Here is a tiny trained network, its code and every weight. The questions are about switching its units off for an input and a class, where a switched-off unit gives its printed mean instead of its output.

import numpy as np


def w(rows, s, z=0):
    codes = np.array(rows[::2]) - 128.0
    scale = np.full(codes.shape[1], s)
    scale[-1] = z or s
    return codes * scale


def norm(h):
    return h / np.sqrt((h * h).mean(-1, keepdims=True) + 1e-5)


def f(y):
    return y / 2 * (1 + np.tanh(0.7978845608 * (y + 0.044715 * y**3)))


def log_softmax(a):
    a = a - a.max(-1, keepdims=True)
    return a - np.log(np.exp(a).sum(-1, keepdims=True))


def net(x, mask):
    res = np.array(x, float).reshape(1, 5) / 4 @ E
    u = 0
    for l in range(3):
        y = f(norm(res) @ A[l][:, :-1].T + A[l][:, -1])
        res = res + np.where(mask[u : u + 11], y, B[l][:, -1]) @ B[l][:, :-1]
        u += 11
    return log_softmax(norm(res)[-1] @ U[:, :-1].T + U[:, -1])


A, B = {}, {}
E = w([
[118,233,220,167,227],'x0',
[191,127,180,2,155],'x1',
[126,133,127,127,124],'x2',
[198,61,241,194,26],'x3',
[128,124,128,129,131],'x4',
],0.0042)
A[0] = w([
[139,149,195,154,136,11],'L0N1',
[74,125,88,154,168,101],'L0N2',
[96,156,121,133,188,2],'L0N3',
[110,135,140,110,114,127],'L0N4',
[98,141,136,170,112,155],'L0N5',
[79,103,73,152,102,50],'L0N6',
[141,114,130,119,94,85],'L0N7',
[111,113,2,67,146,90],'L0N8',
[115,96,99,81,127,60],'L0N9',
[111,193,155,149,198,158],'L0N10',
[128,134,30,99,127,98],'L0N11',
],0.0091,0.0027)
B[0] = w([
[127,115,190,158,146,157],'L0N1',
[62,201,104,163,110,170],'L0N2',
[112,148,68,109,68,152],'L0N3',
[157,88,119,122,194,129],'L0N4',
[113,139,112,223,130,165],'L0N5',
[67,85,97,234,171,160],'L0N6',
[128,73,66,84,128,135],'L0N7',
[126,181,253,156,212,254],'L0N8',
[81,152,219,90,57,148],'L0N9',
[201,208,78,136,71,235],'L0N10',
[51,146,236,188,191,198],'L0N11',
],0.0054,0.0045)
A[1] = w([
[128,159,176,97,125,111],'L1N1',
[141,75,99,37,85,63],'L1N2',
[155,185,40,100,174,106],'L1N3',
[109,214,178,146,235,91],'L1N4',
[108,145,151,2,129,3],'L1N5',
[67,123,181,88,146,59],'L1N6',
[143,49,100,132,73,100],'L1N7',
[147,98,89,222,73,98],'L1N8',
[126,151,127,119,98,121],'L1N9',
[106,77,56,182,76,54],'L1N10',
[157,118,136,152,111,114],'L1N11',
],0.0097,0.0054)
B[1] = w([
[126,125,140,43,159,158],'L1N1',
[132,117,170,233,10,145],'L1N2',
[107,178,102,68,109,156],'L1N3',
[131,32,82,114,68,254],'L1N4',
[55,107,61,145,198,146],'L1N5',
[138,95,145,118,192,142],'L1N6',
[140,64,27,100,151,160],'L1N7',
[109,146,96,134,246,190],'L1N8',
[85,116,144,101,148,129],'L1N9',
[204,110,89,44,254,153],'L1N10',
[141,117,123,145,165,139],'L1N11',
],0.0061,0.007)
A[2] = w([
[96,135,150,118,128,142],'L2N1',
[103,169,140,193,75,96],'L2N2',
[166,167,166,148,150,125],'L2N3',
[83,175,108,224,131,192],'L2N4',
[85,133,109,164,167,38],'L2N5',
[153,101,171,151,170,118],'L2N6',
[124,179,51,91,126,87],'L2N7',
[130,152,111,171,137,11],'L2N8',
[162,125,142,134,53,119],'L2N9',
[150,167,119,129,83,83],'L2N10',
[90,122,68,249,108,2],'L2N11',
],0.015,0.0062)
B[2] = w([
[110,130,117,118,163,147],'L2N1',
[129,112,82,148,169,172],'L2N2',
[149,171,152,82,166,156],'L2N3',
[141,102,151,220,84,254],'L2N4',
[127,89,158,84,78,158],'L2N5',
[130,169,81,127,125,186],'L2N6',
[116,131,73,99,75,178],'L2N7',
[162,156,136,102,122,131],'L2N8',
[130,101,157,88,106,160],'L2N9',
[93,110,126,143,161,140],'L2N10',
[121,164,139,4,165,201],'L2N11',
],0.012,0.0084)
U = w([
[55,69,182,220,116,254],'0',
[52,111,180,46,252,42],'1',
[103,186,37,215,23,45],'2',
[115,182,44,13,82,145],'3',
[171,52,25,160,211,175],'4',
[168,22,155,95,24,135],'5',
[211,190,177,227,166,148],'6',
[223,186,214,36,150,43],'7',
],0.018,0.0022)

Each question gives the input, the list of numbers given to net, and the class t.
The units are the neurons (one row each of A and B). Each row of codes is followed by its name. A weight is (code - 128) times the scale printed after its matrix; where a second scale follows, it is the last column's (A, B and U).
mask holds one flag per neuron, layer by layer. A switched-off neuron (its flag False) gives its mean, the last column of its row in B, instead of its output. The means were averaged over made-up inputs and are rounded, as every weight is.
A unit's drop is (log p(t) with every unit on - log p(t) with that unit switched off) / (log p(t) with every unit on - log p(t) with every unit switched off).
The circuit of an input: a set's keep is (log p(t) with only the set's units on - log p(t) with every unit switched off) / (log p(t) with every unit on - log p(t) with every unit switched off). Starting from the 12 units with the biggest drops (on a tie, the unit counted first), units are removed one at a time, each time the one whose removal leaves the highest keep (on an exact tie, the one counted first), for as long as the keep stays at least 0.8.
circuit, biggest first: the units of the circuit, biggest drop first
k most important neurons: the k neurons with the biggest drops, biggest first
top k neurons in layer l: the k neurons of layer l with the biggest drops, biggest first
drop of u: that unit's drop, to one decimal
input [3,6,-3,0,1], class 3: circuit, biggest first	L0N8
input [-2,7,-6,0,5], class 1: circuit, biggest first	L1N5; L0N10
input [-5,8,5,-1,0], class 1: 2 most important neurons	L1N5; L2N4
input [0,-4,5,2,-3], class 4: circuit, biggest first	L0N8; L1N10
input [-5,1,-1,-7,2], class 1: 2 most important neurons	L2N4; L0N8
input [1,-8,-5,7,5], class 6: 2 most important neurons	L1N4; L2N4
input [-3,0,-1,-7,2], class 0: 3 most important neurons	L0N11; L2N11; L0N2
input [7,-6,5,0,-2], class 2: 4 most important neurons	L2N4; L0N8; L0N10; L0N11
input [8,-3,-4,0,4], class 2: top 4 neurons in layer 0	L0N10; L0N8; L0N11; L0N3
input [1,-1,6,-6,-2], class 2: 2 most important neurons	L0N10; L0N3
input [0,-7,-1,4,2], class 4: 2 most important neurons	L0N8; L1N10
input [3,7,-6,0,6], class 3: 2 most important neurons	L0N8; L1N5
input [4,-3,3,0,8], class 2: 3 most important neurons	L2N4; L2N7; L0N8
input [2,5,0,-8,7], class 3: circuit, biggest first	L2N7
input [3,-8,-4,3,-2], class 6: 2 most important neurons	L2N4; L2N11
input [2,-4,-6,2,-8], class 6: 2 most important neurons	L2N4; L1N4
input [5,-8,8,2,-6], class 6: 2 most important neurons	L2N4; L2N11
input [1,-5,6,4,1], class 6: top 2 neurons in layer 2	L2N4; L2N2
input [6,-2,6,0,6], class 2: top 2 neurons in layer 0	L0N10; L0N8
input [2,-3,0,-6,5], class 2: circuit, biggest first	L2N4
input [1,0,2,-7,0], class 2: top 2 neurons in layer 0	L0N2; L0N10
input [0,-5,-1,0,-6], class 0: top 2 neurons in layer 1	L1N8; L1N4
input [1,-8,-1,1,-3], class 6: top 2 neurons in layer 2	L2N4; L2N11
input [-7,2,7,-4,-7], class 1: drop of L2N4	0.4
